Below are the code and all the weights of a small trained network. Each question names an input and a target symbol and asks about switching units off, where a switched-off unit gives its printed mean instead of its output.

import numpy as np


def w(rows, s, z=0):
    codes = np.array(rows[::2]) - 128.0
    scale = np.full(codes.shape[1], s)
    scale[-1] = z or s
    return codes * scale


def norm(h):
    return h / np.sqrt((h * h).mean(-1, keepdims=True) + 1e-5)


def f(y):
    return np.maximum(y, 0)


def softmax(a):
    e = np.exp(a - a.max(-1, keepdims=True))
    return e / e.sum(-1, keepdims=True)


def log_softmax(a):
    a = a - a.max(-1, keepdims=True)
    return a - np.log(np.exp(a).sum(-1, keepdims=True))


def net(x, mask):
    ids = ['βγζηξπστφψω'.index(c) for c in x.split()]
    T = len(ids)
    res = E[ids] + P[:T]
    u = 0
    for l in range(3):
        r = norm(res)
        for j in range(3):
            rows = slice(2 * j, 2 * j + 2)
            q, k, v = (r @ M[l][rows].T for M in (Q, K, V))
            z = softmax(np.where(np.tri(T) > 0, q @ k.T / 2**0.5, -1e9)) @ v
            o = O[l][rows]
            res = res + np.where(mask[u + j], z, o[:, -1]) @ o[:, :-1]
        u += 3
        y = f(norm(res) @ A[l][:, :-1].T + A[l][:, -1])
        res = res + np.where(mask[u : u + 4], y, B[l][:, -1]) @ B[l][:, :-1]
        u += 4
    return log_softmax(norm(res)[-1] @ U[:, :-1].T + U[:, -1])


Q, K, V, O, A, B = {}, {}, {}, {}, {}, {}
E = w([
[246,199,87],'β',
[160,124,155],'γ',
[169,110,135],'ζ',
[86,200,127],'η',
[169,105,120],'ξ',
[156,111,145],'π',
[128,179,160],'σ',
[130,172,154],'τ',
[80,128,125],'φ',
[152,115,148],'ψ',
[167,104,127],'ω',
],0.013)
P = w([
[174,117,201],'0',
[117,149,3],'1',
[104,118,110],'2',
[185,149,182],'3',
[76,129,180],'4',
[100,123,106],'5',
[194,151,198],'6',
[78,128,172],'7',
[99,125,104],'8',
[208,121,203],'9',
[110,183,43],'10',
],0.012)
Q[0] = w([
[196,142,146],'0.h0',
[68,111,97],'0.h0',
[58,165,216],'0.h1',
[192,237,59],'0.h1',
[107,36,53],'0.h2',
[44,253,37],'0.h2',
],0.019)
K[0] = w([
[187,143,146],'0.h0',
[140,143,95],'0.h0',
[65,185,183],'0.h1',
[193,232,105],'0.h1',
[250,158,164],'0.h2',
[171,187,4],'0.h2',
],0.018)
V[0] = w([
[83,124,54],'0.h0',
[200,122,175],'0.h0',
[7,47,134],'0.h1',
[63,190,137],'0.h1',
[148,141,115],'0.h2',
[67,93,155],'0.h2',
],0.021)
O[0] = w([
[75,46,112,17],'0.h0',
[184,193,143,247],'0.h0',
[87,103,251,41],'0.h1',
[88,191,135,99],'0.h1',
[80,84,94,132],'0.h2',
[175,162,141,113],'0.h2',
],0.017,0.011)
A[0] = w([
[41,167,138,76],'0.n0',
[195,3,123,211],'0.n1',
[192,143,106,248],'0.n2',
[72,168,73,181],'0.n3',
],0.034,0.0011)
B[0] = w([
[135,157,2,167],'0.n0',
[32,252,212,189],'0.n1',
[157,197,221,255],'0.n2',
[26,181,70,188],'0.n3',
],0.025,0.016)
Q[1] = w([
[22,107,70],'1.h0',
[155,179,75],'1.h0',
[123,130,199],'1.h1',
[236,186,224],'1.h1',
[192,252,100],'1.h2',
[124,162,127],'1.h2',
],0.029)
K[1] = w([
[224,172,117],'1.h0',
[195,65,98],'1.h0',
[111,176,106],'1.h1',
[232,148,5],'1.h1',
[165,249,97],'1.h2',
[106,146,130],'1.h2',
],0.028)
V[1] = w([
[251,218,118],'1.h0',
[237,111,143],'1.h0',
[184,128,108],'1.h1',
[149,127,146],'1.h1',
[124,136,126],'1.h2',
[238,93,237],'1.h2',
],0.015)
O[1] = w([
[70,253,126,254],'1.h0',
[84,172,42,42],'1.h0',
[141,90,66,145],'1.h1',
[99,138,130,129],'1.h1',
[125,116,117,146],'1.h2',
[2,252,94,158],'1.h2',
],0.013,0.0068)
A[1] = w([
[130,122,127,81],'1.n0',
[222,123,156,251],'1.n1',
[153,7,212,56],'1.n2',
[179,30,122,101],'1.n3',
],0.018,0.0031)
B[1] = w([
[147,191,84,128],'1.n0',
[101,247,177,254],'1.n1',
[142,199,9,153],'1.n2',
[7,128,72,132],'1.n3',
],0.017,0.0091)
Q[2] = w([
[188,145,211],'2.h0',
[167,148,172],'2.h0',
[103,160,151],'2.h1',
[207,199,98],'2.h1',
[184,98,4],'2.h2',
[175,65,134],'2.h2',
],0.026)
K[2] = w([
[155,194,168],'2.h0',
[192,189,139],'2.h0',
[146,165,158],'2.h1',
[209,85,108],'2.h1',
[252,175,207],'2.h2',
[177,65,150],'2.h2',
],0.028)
V[2] = w([
[221,108,126],'2.h0',
[55,146,122],'2.h0',
[179,98,4],'2.h1',
[171,174,75],'2.h1',
[161,136,126],'2.h2',
[217,104,165],'2.h2',
],0.025)
O[2] = w([
[77,178,139,103],'2.h0',
[168,90,122,149],'2.h0',
[126,251,148,25],'2.h1',
[170,145,87,193],'2.h1',
[132,139,134,111],'2.h2',
[71,165,81,3],'2.h2',
],0.026,0.02)
A[2] = w([
[114,4,98,105],'2.n0',
[124,102,253,181],'2.n1',
[48,129,81,121],'2.n2',
[146,87,21,252],'2.n3',
],0.019,0.0024)
B[2] = w([
[247,122,74,155],'2.n0',
[59,124,5,249],'2.n1',
[137,60,213,161],'2.n2',
[206,111,232,190],'2.n3',
],0.022,0.012)
U = w([
[188,248,102,171],'β',
[204,164,186,3],'γ',
[106,177,200,92],'ζ',
[142,93,61,255],'η',
[46,188,172,47],'ξ',
[38,62,172,189],'π',
[84,147,52,90],'σ',
[87,123,46,125],'τ',
[185,21,79,160],'φ',
[73,43,153,142],'ψ',
[53,162,165,100],'ω',
],0.014,0.0054)

Each question gives the input, a string of symbols that net reads in full, and the target symbol t.
The units are the heads (2 rows each of Q, K, V and O) and the neurons (one row each of A and B). Each row of codes is followed by its name. A weight is (code - 128) times the scale printed after its matrix; where a second scale follows, it is the last column's (O, A, B and U).
mask holds one flag per unit, layer by layer, with each layer's heads first. A switched-off unit (its flag False) gives its mean, the last column of its rows in O or B, instead of its output. The means were averaged over made-up inputs and are rounded, as every weight is.
A unit's drop is (log p(t) with every unit on - log p(t) with that unit switched off) / (log p(t) with every unit on - log p(t) with every unit switched off).
The circuit of an input: a set's keep is (log p(t) with only the set's units on - log p(t) with every unit switched off) / (log p(t) with every unit on - log p(t) with every unit switched off). Starting from the 12 units with the biggest drops (on a tie, the unit counted first), units are removed one at a time, each time the one whose removal leaves the highest keep (on an exact tie, the one counted first), for as long as the keep stays at least 0.8.
units of the circuit, in order: the units of the circuit, biggest drop first
most important unit: the unit with the biggest drop
k most important neurons: the k neurons with the biggest drops, biggest first
k most important neurons of layer l: the k neurons of layer l with the biggest drops, biggest first
heads that matter: for each layer, one digit per head in row order, 1 if its drop is at least 0.15 and else 0, layers parted by /
drop when u is switched off: that unit's drop, to one decimal
input τ β γ β σ φ γ ω, target φ: heads that matter	110 / 100 / 000
input φ π ξ τ β ζ, target ζ: most important neuron of layer 0	(0.n1)
input φ β σ β ψ β σ σ φ σ ζ, target φ: heads that matter	101 / 100 / 100
input ω ξ ψ φ ψ γ ζ η, target η: heads that matter	000 / 000 / 100
input ξ π ψ φ ζ, target φ: 2 most important neurons	(0.n2, 2.n1)
input π φ π π τ, target φ: heads that matter	000 / 000 / 100
input β φ ψ π ψ ψ ψ π, target φ: heads that matter	110 / 000 / 001
input φ σ ψ, target ψ: heads that matter	000 / 000 / 000
input γ τ φ γ σ π ω η τ π σ, target η: units of the circuit, in order	(0.h0, 2.h0, 0.n3)
input π β τ φ π ξ π η ψ, target ψ: units of the circuit, in order	(0.h1, 0.n2)
input η π β γ π η φ β π, target π: units of the circuit, in order	(0.h1, 0.h0)
input φ ξ π ψ ξ, target φ: units of the circuit, in order	(0.n2, 0.h1, 0.n1)
input σ γ φ ψ γ, target φ: 2 most important neurons	(0.n2, 0.n0)
input ψ φ ζ ζ σ, target φ: 2 most important neurons	(2.n3, 0.n2)
input π β φ β ζ ζ, target ζ: units of the circuit, in order	(0.h1, 0.n1)
input ξ φ ζ ψ τ γ τ ψ, target φ: most important neuron	(0.n2)
input γ η φ ζ φ φ σ ξ ψ σ ξ, target φ: heads that matter	000 / 000 / 100
input γ β η π φ π ψ σ, target φ: heads that matter	010 / 000 / 100
input ζ π β φ τ ω π ψ φ ξ π, target φ: 2 most important neurons of layer 0	(0.n0, 0.n2)
input π π ω γ σ φ ω ω γ π ψ, target φ: most important unit	2.h0
input π β τ ψ π ξ ψ φ ω π ω, target φ: heads that matter	001 / 000 / 100
input τ τ ζ π η, target η: heads that matter	010 / 000 / 100
input ω τ σ ψ π ξ ξ ψ π φ γ, target φ: 2 most important neurons of layer 0	(0.n3, 0.n2)
input τ ψ β π γ ψ, target π: drop when 2.h0 is switched off	0.1
input φ π σ η ω γ ξ σ, target η: drop when 0.n0 is switched off	0.3
input η ζ γ ξ γ β π ψ φ, target φ: drop when 1.n3 is switched off	0.0
